Below are the code and all the weights of a small trained network. Each question names an input and a class and asks about switching units off, where a switched-off unit gives its printed mean instead of its output.

import numpy as np


def w(rows, s, z=0):
    codes = np.array(rows[::2]) - 128.0
    scale = np.full(codes.shape[1], s)
    scale[-1] = z or s
    return codes * scale


def norm(h):
    return h / np.sqrt((h * h).mean(-1, keepdims=True) + 1e-5)


def f(y):
    return y / 2 * (1 + np.tanh(0.7978845608 * (y + 0.044715 * y**3)))


def log_softmax(a):
    a = a - a.max(-1, keepdims=True)
    return a - np.log(np.exp(a).sum(-1, keepdims=True))


def net(x, mask):
    res = np.array(x, float).reshape(1, 5) / 4 @ E
    u = 0
    for l in range(2):
        y = f(norm(res) @ A[l][:, :-1].T + A[l][:, -1])
        res = res + np.where(mask[u : u + 14], y, B[l][:, -1]) @ B[l][:, :-1]
        u += 14
    return log_softmax(norm(res)[-1] @ U[:, :-1].T + U[:, -1])


A, B = {}, {}
E = w([
[77,68,138,89,203,15,63,122,48,148],'x0',
[79,143,114,123,59,252,219,207,117,159],'x1',
[243,77,53,110,144,34,181,116,104,130],'x2',
[203,173,66,90,100,15,84,133,247,19],'x3',
[201,83,156,206,210,112,214,124,157,228],'x4',
],0.0004)
A[0] = w([
[130,119,134,149,119,104,117,109,134,121,62],'0.n0',
[126,127,131,128,130,125,131,129,128,125,123],'0.n1',
[129,129,123,128,133,132,124,129,130,130,127],'0.n2',
[211,184,68,117,130,40,139,140,235,62,2],'0.n3',
[126,130,121,133,130,129,129,128,125,128,139],'0.n4',
[128,85,172,119,220,6,74,116,125,161,94],'0.n5',
[92,182,137,122,112,152,87,112,202,98,76],'0.n6',
[168,152,229,238,223,143,128,75,187,184,40],'0.n7',
[130,128,124,123,132,133,126,129,128,130,136],'0.n8',
[141,103,157,127,174,51,93,115,136,142,91],'0.n9',
[122,173,107,92,41,198,163,182,127,90,125],'0.n10',
[64,108,181,140,171,154,134,130,53,197,66],'0.n11',
[127,131,127,136,122,125,127,130,124,128,133],'0.n12',
[186,162,111,134,90,177,172,134,147,111,128],'0.n13',
],0.0017,0.00073)
B[0] = w([
[126,145,84,105,154,144,128,169,111,119,86],'0.n0',
[133,132,123,126,129,131,127,135,125,129,125],'0.n1',
[131,124,133,128,129,124,126,131,129,132,127],'0.n2',
[75,62,119,140,177,238,108,166,34,183,228],'0.n3',
[123,124,134,127,121,131,131,118,129,122,136],'0.n4',
[246,150,38,172,128,128,123,16,138,71,253],'0.n5',
[107,166,200,204,194,149,92,171,164,112,122],'0.n6',
[187,114,20,95,1,70,149,108,89,134,197],'0.n7',
[126,127,133,130,122,130,132,122,126,121,134],'0.n8',
[178,162,66,130,124,152,115,94,113,82,157],'0.n9',
[205,81,120,163,176,25,127,14,162,108,230],'0.n10',
[99,132,168,167,163,242,159,156,128,219,225],'0.n11',
[124,123,132,127,128,127,129,122,131,125,131],'0.n12',
[161,44,140,189,155,102,148,61,148,165,173],'0.n13',
],0.001,0.00056)
A[1] = w([
[204,126,117,154,96,178,241,143,186,146,73],'1.n0',
[54,126,193,167,113,212,150,144,83,179,97],'1.n1',
[42,203,182,112,103,173,60,147,219,65,48],'1.n2',
[179,39,76,111,200,75,206,143,46,223,31],'1.n3',
[83,150,201,149,210,178,95,88,54,244,157],'1.n4',
[8,194,155,10,117,50,20,184,41,73,2],'1.n5',
[136,155,107,104,51,182,151,171,159,106,27],'1.n6',
[159,174,106,102,95,141,141,118,121,130,93],'1.n7',
[53,127,207,153,136,221,123,89,35,204,85],'1.n8',
[183,130,81,114,72,9,79,85,132,55,120],'1.n9',
[17,170,236,204,99,245,164,161,134,203,123],'1.n10',
[105,99,158,135,182,90,128,159,150,128,133],'1.n11',
[165,65,89,122,179,96,241,163,119,197,11],'1.n12',
[55,74,140,98,96,138,180,233,81,143,101],'1.n13',
],0.0016,0.00062)
B[1] = w([
[136,66,171,184,77,112,157,53,131,212,181],'1.n0',
[114,105,80,75,142,119,116,150,105,91,181],'1.n1',
[130,194,226,200,160,130,94,180,190,108,146],'1.n2',
[111,180,180,146,97,144,107,147,204,79,211],'1.n3',
[164,75,61,130,106,162,173,153,171,135,195],'1.n4',
[139,111,153,175,80,119,207,129,125,248,168],'1.n5',
[152,114,162,158,173,103,118,94,119,165,112],'1.n6',
[112,78,148,143,176,124,121,121,122,146,124],'1.n7',
[99,61,59,78,133,185,172,203,134,132,199],'1.n8',
[118,105,65,41,190,163,144,151,63,118,201],'1.n9',
[134,108,69,58,152,114,101,132,95,50,248],'1.n10',
[147,176,115,129,63,156,119,124,108,119,121],'1.n11',
[79,158,200,157,71,142,114,138,168,134,169],'1.n12',
[95,146,127,59,116,85,113,131,77,110,147],'1.n13',
],0.0015,0.0012)
U = w([
[92,237,232,193,192,151,25,186,238,16,156],'0',
[47,162,182,143,171,97,63,105,70,189,3],'1',
[232,139,7,81,230,30,59,29,49,77,172],'2',
[11,21,34,12,113,237,196,243,56,153,187],'3',
[71,97,197,109,62,135,170,91,153,83,49],'4',
[218,68,159,254,59,138,226,42,216,243,158],'5',
[49,208,217,108,89,27,132,198,91,194,64],'6',
],0.0048,0.0044)

Each question gives the input, the list of numbers given to net, and the class t.
The units are the neurons (one row each of A and B). Each row of codes is followed by its name. A weight is (code - 128) times the scale printed after its matrix; where a second scale follows, it is the last column's (A, B and U).
mask holds one flag per neuron, layer by layer. A switched-off neuron (its flag False) gives its mean, the last column of its row in B, instead of its output. The means were averaged over made-up inputs and are rounded, as every weight is.
A unit's drop is (log p(t) with every unit on - log p(t) with that unit switched off) / (log p(t) with every unit on - log p(t) with every unit switched off).
The circuit of an input: a set's keep is (log p(t) with only the set's units on - log p(t) with every unit switched off) / (log p(t) with every unit on - log p(t) with every unit switched off). Starting from the 12 units with the biggest drops (on a tie, the unit counted first), units are removed one at a time, each time the one whose removal leaves the highest keep (on an exact tie, the one counted first), for as long as the keep stays at least 0.8.
circuit, biggest first: the units of the circuit, biggest drop first
k most important neurons: the k neurons with the biggest drops, biggest first
k most important neurons of layer l: the k neurons of layer l with the biggest drops, biggest first
drop when u is switched off: that unit's drop, to one decimal
input [4,-3,-7,2,3], class 2: circuit, biggest first : (0.n5)
input [4,4,0,3,3], class 0: 2 most important neurons : (1.n3; 1.n5)
input [0,6,1,1,-1], class 5: circuit, biggest first : (0.n10; 1.n0)
input [2,7,-5,2,-4], class 0: 2 most important neurons of layer 0 : (0.n3; 0.n10)
input [7,-4,-3,-4,-2], class 3: circuit, biggest first : (1.n8; 1.n4)
input [4,7,-6,5,5], class 0: 3 most important neurons : (1.n2; 0.n3; 1.n9)
input [-6,7,-1,5,-1], class 5: 2 most important neurons of layer 0 : (0.n10; 0.n13)
input [-6,2,4,1,-5], class 5: circuit, biggest first : (1.n10; 0.n10)
input [7,1,-5,7,-8], class 6: 3 most important neurons : (1.n5; 1.n3; 1.n10)
input [6,4,-2,6,-7], class 6: 2 most important neurons of layer 1 : (1.n5; 1.n3)
input [-2,3,-8,1,6], class 3: 2 most important neurons : (1.n10; 0.n5)
input [-7,6,-7,3,1], class 0: 2 most important neurons of layer 0 : (0.n5; 0.n6)
input [4,-6,-1,-6,-7], class 3: 2 most important neurons of layer 0 : (0.n11; 0.n10)
input [4,5,-5,4,-4], class 0: circuit, biggest first : (1.n2)
input [1,3,-2,0,-6], class 0: 2 most important neurons of layer 1 : (1.n2; 1.n0)
input [5,4,-2,0,-7], class 6: drop when 1.n9 is switched off : 0.1
input [7,4,-3,4,-5], class 6: drop when 1.n5 is switched off : 0.8
